Below is a small trained network, with its code and all its weights. Each question gives an input and a class and asks what happens when units are switched off, that is, made to give their printed mean instead of their output.

import numpy as np


def w(rows, s, z=0):
    codes = np.array(rows[::2]) - 128.0
    scale = np.full(codes.shape[1], s)
    scale[-1] = z or s
    return codes * scale


def f(y):
    return y / 2 * (1 + np.tanh(0.7978845608 * (y + 0.044715 * y**3)))


def log_softmax(a):
    a = a - a.max(-1, keepdims=True)
    return a - np.log(np.exp(a).sum(-1, keepdims=True))


def net(x, mask):
    res = np.array(x, float).reshape(1, 6) / 4 @ E
    y = f(res @ A[0][:, :-1].T + A[0][:, -1])
    res = res + np.where(mask, y, B[0][:, -1]) @ B[0][:, :-1]
    return log_softmax(res[-1] @ U[:, :-1].T + U[:, -1])


A, B = {}, {}
E = w([
[96,157,200,233,77,101,142,55,195,103,129,137],'x0',
[126,126,71,226,204,190,135,136,121,75,114,74],'x1',
[114,93,168,182,119,163,2,138,136,149,146,180],'x2',
[198,111,51,166,104,46,87,88,125,129,50,104],'x3',
[141,108,126,205,55,179,192,208,130,116,97,183],'x4',
[70,184,43,158,172,153,142,70,119,200,109,206],'x5',
],0.0096)
A[0] = w([
[122,116,106,91,152,123,87,158,102,135,112,104,198],'N0',
[72,215,80,164,170,162,131,96,113,233,95,182,165],'N1',
[129,94,114,160,65,166,166,197,132,113,78,174,51],'N2',
[161,119,80,131,94,109,173,114,193,139,120,73,91],'N3',
[158,129,105,144,114,108,70,114,131,143,85,79,107],'N4',
[142,159,175,165,103,96,191,72,144,109,120,153,82],'N5',
[66,125,173,145,116,182,183,208,120,134,160,135,112],'N6',
[103,177,121,104,125,79,254,128,75,95,105,99,210],'N7',
[136,172,155,137,104,141,124,64,170,77,118,139,95],'N8',
[125,156,135,144,151,117,166,158,163,130,108,71,86],'N9',
[107,122,136,171,106,166,60,162,101,180,178,137,216],'N10',
[159,121,72,150,107,109,99,115,167,71,93,124,159],'N11',
[140,82,174,119,125,110,85,154,142,50,122,62,121],'N12',
[135,90,142,82,83,68,74,136,145,179,94,155,190],'N13',
[119,96,75,146,84,78,115,137,116,112,88,129,4],'N14',
[201,120,99,75,154,157,145,171,100,163,129,156,100],'N15',
[153,119,146,111,83,161,110,123,107,100,121,91,37],'N16',
[89,180,161,108,106,139,112,145,113,196,117,158,153],'N17',
[94,172,189,176,101,114,130,69,178,121,150,98,103],'N18',
[136,126,157,43,57,74,145,75,188,169,113,136,216],'N19',
[103,108,162,102,197,129,121,90,140,124,170,109,130],'N20',
[75,141,162,104,139,170,136,115,132,122,188,85,154],'N21',
[176,108,125,160,138,113,134,99,152,95,124,107,145],'N22',
[134,114,95,182,198,181,119,132,180,76,132,59,168],'N23',
[153,120,178,110,129,90,173,187,156,105,131,74,105],'N24',
[148,94,148,126,71,172,57,126,112,67,148,111,94],'N25',
[152,88,78,141,79,97,132,109,129,113,96,114,67],'N26',
[179,80,89,174,139,77,33,137,162,136,136,170,150],'N27',
[136,153,119,177,181,157,97,104,84,101,108,63,121],'N28',
[107,97,176,134,144,159,90,101,129,87,94,195,105],'N29',
],0.011,0.0029)
B[0] = w([
[56,101,149,97,176,148,78,133,159,139,128,109,184],'N0',
[164,113,138,168,101,36,106,117,112,23,63,146,250],'N1',
[73,88,160,80,105,66,205,189,195,203,45,21,228],'N2',
[103,207,92,176,127,133,137,134,107,164,135,91,181],'N3',
[142,171,67,62,147,150,153,90,107,169,129,103,183],'N4',
[62,87,142,117,172,175,77,191,83,124,128,174,192],'N5',
[129,208,27,106,171,120,161,95,203,141,129,168,230],'N6',
[85,126,144,181,147,140,139,68,53,112,171,30,243],'N7',
[96,19,66,124,178,135,103,255,135,126,146,151,170],'N8',
[150,70,159,167,90,103,123,120,103,118,185,135,159],'N9',
[55,152,143,167,104,129,145,36,98,118,181,68,214],'N10',
[108,122,79,106,188,155,131,87,120,145,137,119,191],'N11',
[156,139,95,128,141,54,100,80,93,73,78,138,219],'N12',
[125,116,141,108,136,158,160,102,176,87,140,97,211],'N13',
[191,190,62,107,128,208,143,128,159,123,144,214,171],'N14',
[72,77,163,69,215,178,68,221,87,36,137,131,203],'N15',
[120,166,67,129,123,97,119,135,92,126,102,235,153],'N16',
[167,118,144,160,135,130,167,90,132,106,118,144,183],'N17',
[84,113,97,85,239,144,70,179,145,78,124,104,202],'N18',
[183,96,183,124,140,150,140,65,171,119,168,131,231],'N19',
[112,169,68,45,126,42,166,151,171,188,113,89,177],'N20',
[79,221,53,134,185,145,188,68,158,136,98,154,191],'N21',
[138,145,151,104,203,117,92,111,173,128,116,124,172],'N22',
[160,57,173,155,166,175,192,85,149,92,110,131,227],'N23',
[91,158,129,143,76,101,97,77,119,27,99,161,199],'N24',
[158,125,128,176,96,131,158,125,45,106,81,113,194],'N25',
[154,165,56,48,113,149,127,104,159,151,185,158,182],'N26',
[102,178,98,165,158,118,137,89,124,135,187,85,210],'N27',
[145,23,152,103,95,154,213,109,193,117,150,168,197],'N28',
[57,116,123,133,127,143,116,92,85,151,160,122,174],'N29',
],0.0072,0.013)
U = w([
[123,230,30,94,145,168,166,85,190,141,173,173,65],'0',
[156,117,150,148,108,41,94,66,65,37,36,189,105],'1',
[72,48,139,99,186,208,27,198,124,88,180,138,110],'2',
[104,99,133,83,133,39,160,92,215,189,98,57,254],'3',
[79,148,154,194,100,177,141,54,22,118,255,81,190],'4',
[205,50,250,114,128,215,193,49,205,75,174,183,97],'5',
[151,138,172,144,103,119,132,115,100,161,148,129,145],'6',
[214,121,152,151,40,147,66,195,81,178,185,209,43],'7',
],0.008,0.0045)

Each question gives the input, the list of numbers given to net, and the class t.
The units are the neurons (one row each of A and B). Each row of codes is followed by its name. A weight is (code - 128) times the scale printed after its matrix; where a second scale follows, it is the last column's (A, B and U).
mask holds one flag per neuron, in row order. A switched-off neuron (its flag False) gives its mean, the last column of its row in B, instead of its output. The means were averaged over made-up inputs and are rounded, as every weight is.
A unit's drop is (log p(t) with every unit on - log p(t) with that unit switched off) / (log p(t) with every unit on - log p(t) with every unit switched off).
most important unit: the unit with the biggest drop
k most important neurons: the k neurons with the biggest drops, biggest first
drop when u is switched off: that unit's drop, to one decimal
input [-8,0,-3,3,-2,-4], class 2: most important unit : N15
input [8,5,-4,-6,8,2], class 2: 4 most important neurons : [N5 N18 N8 N20]
input [2,-5,7,-5,-5,-6], class 4: 3 most important neurons : [N10 N1 N2]
input [-8,-5,-7,3,8,8], class 1: 2 most important neurons : [N1 N15]
input [-5,6,7,-6,2,3], class 4: 2 most important neurons : [N10 N29]
input [-5,-8,-5,4,-7,-3], class 5: 2 most important neurons : [N19 N2]
input [6,2,-4,-5,-2,1], class 2: 2 most important neurons : [N18 N5]
input [-7,4,4,7,-4,-4], class 0: 2 most important neurons : [N4 N27]
input [6,2,-8,-1,-5,7], class 4: 2 most important neurons : [N7 N12]
input [-7,0,5,2,-7,8], class 1: 2 most important neurons : [N1 N2]
input [0,6,1,-3,-3,-3], class 5: 3 most important neurons : [N23 N2 N28]
input [-5,-4,-1,7,6,8], class 1: 4 most important neurons : [N1 N6 N15 N21]
input [3,-1,-5,3,0,-7], class 1: 2 most important neurons : [N12 N24]
input [-8,-3,1,4,1,-1], class 2: most important unit : N15
input [3,-6,4,1,7,-8], class 1: drop when N25 is switched off : 0.5
input [-4,0,-5,7,3,8], class 1: drop when N26 is switched off : -0.1
input [1,3,5,-1,-7,1], class 3: drop when N20 is switched off : 1.3
